Below is a small trained network, with its code and all its weights. Each question gives an input and a class and asks what happens when units are switched off, that is, made to give their printed mean instead of their output.

import numpy as np


def w(rows, s, z=0):
    codes = np.array(rows[::2]) - 128.0
    scale = np.full(codes.shape[1], s)
    scale[-1] = z or s
    return codes * scale


def f(y):
    return np.maximum(y, 0)


def log_softmax(a):
    a = a - a.max(-1, keepdims=True)
    return a - np.log(np.exp(a).sum(-1, keepdims=True))


def net(x, mask):
    res = np.array(x, float).reshape(1, 4) / 4 @ E
    y = f(res @ A[0][:, :-1].T + A[0][:, -1])
    res = res + np.where(mask, y, B[0][:, -1]) @ B[0][:, :-1]
    return log_softmax(res[-1] @ U[:, :-1].T + U[:, -1])


A, B = {}, {}
E = w([
[196,118,81,103,141,235,162,198],'x0',
[121,131,127,120,129,134,128,121],'x1',
[169,250,63,147,122,142,85,103],'x2',
[168,191,204,77,214,76,145,116],'x3',
],0.013)
A[0] = w([
[59,75,206,93,191,91,140,63,148],'N1',
[213,202,189,34,212,96,149,145,121],'N2',
[40,155,113,194,84,49,46,45,73],'N3',
[193,178,47,153,66,192,155,149,112],'N4',
[89,58,170,109,79,169,213,194,12],'N5',
[59,15,110,112,67,100,162,210,168],'N6',
[195,185,3,67,92,189,42,174,79],'N7',
[201,254,94,201,119,127,23,67,64],'N8',
[140,126,191,132,152,45,198,79,125],'N9',
[124,97,180,67,126,100,158,73,98],'N10',
[161,120,174,122,250,61,159,87,108],'N11',
[232,76,113,72,215,196,206,163,197],'N12',
[188,108,144,97,212,234,229,226,10],'N13',
],0.0087,0.012)
B[0] = w([
[163,129,151,92,88,63,127,137,224],'N1',
[68,70,62,145,136,155,97,96,221],'N2',
[66,142,52,158,140,196,126,83,221],'N3',
[155,162,168,129,120,137,165,166,211],'N4',
[115,200,88,171,198,157,218,119,169],'N5',
[116,96,76,137,133,126,76,94,239],'N6',
[150,179,172,126,107,115,174,168,218],'N7',
[84,42,96,134,144,156,97,94,221],'N8',
[141,133,155,107,91,81,145,146,198],'N9',
[120,140,149,92,138,120,116,142,167],'N10',
[157,161,148,123,106,129,141,179,197],'N11',
[103,168,122,195,122,153,175,100,250],'N12',
[113,9,113,114,149,110,31,134,200],'N13',
],0.014,0.015)
U = w([
[112,35,118,104,122,127,54,103,254],'0',
[105,147,94,152,137,189,127,95,53],'1',
[196,251,201,81,106,101,149,185,78],'2',
],0.012,0.0047)

Each question gives the input, the list of numbers given to net, and the class t.
The units are the neurons (one row each of A and B). Each row of codes is followed by its name. A weight is (code - 128) times the scale printed after its matrix; where a second scale follows, it is the last column's (A, B and U).
mask holds one flag per neuron, in row order. A switched-off neuron (its flag False) gives its mean, the last column of its row in B, instead of its output. The means were averaged over made-up inputs and are rounded, as every weight is.
A unit's drop is (log p(t) with every unit on - log p(t) with that unit switched off) / (log p(t) with every unit on - log p(t) with every unit switched off).
The circuit of an input: a set's keep is (log p(t) with only the set's units on - log p(t) with every unit switched off) / (log p(t) with every unit on - log p(t) with every unit switched off). Starting from the 12 units with the biggest drops (on a tie, the unit counted first), units are removed one at a time, each time the one whose removal leaves the highest keep (on an exact tie, the one counted first), for as long as the keep stays at least 0.8.
circuit, biggest first: the units of the circuit, biggest drop first
top k neurons: the k neurons with the biggest drops, biggest first
drop when u is switched off: that unit's drop, to one decimal
input [-1,4,-1,8], class 2: top neuron	N11
input [0,-7,7,3], class 0: top 2 neurons	N8, N12
input [-2,-5,5,1], class 0: top 3 neurons	N12, N8, N5
input [8,-6,-5,-1], class 1: top 2 neurons	N12, N5
input [-5,-5,6,1], class 0: top 3 neurons	N8, N12, N5
input [-5,-8,1,-4], class 1: top 2 neurons	N13, N3
input [5,5,-1,5], class 0: top 4 neurons	N13, N3, N5, N2
input [2,8,8,-2], class 2: top 2 neurons	N7, N4
input [1,5,-8,-6], class 1: top 2 neurons	N5, N13
input [-3,-3,4,3], class 0: top 3 neurons	N12, N8, N5
input [-8,-1,6,6], class 0: top 2 neurons	N8, N12
input [-8,-2,-1,1], class 2: top 3 neurons	N8, N2, N13
input [8,4,-8,-2], class 1: top 2 neurons	N5, N12
input [-1,8,7,8], class 0: circuit, biggest first	N8
input [6,7,-1,8], class 0: drop when N13 is switched off	3.9
input [7,3,-3,8], class 0: drop when N13 is switched off	6.9
input [-3,0,3,7], class 0: drop when N2 is switched off	3.3
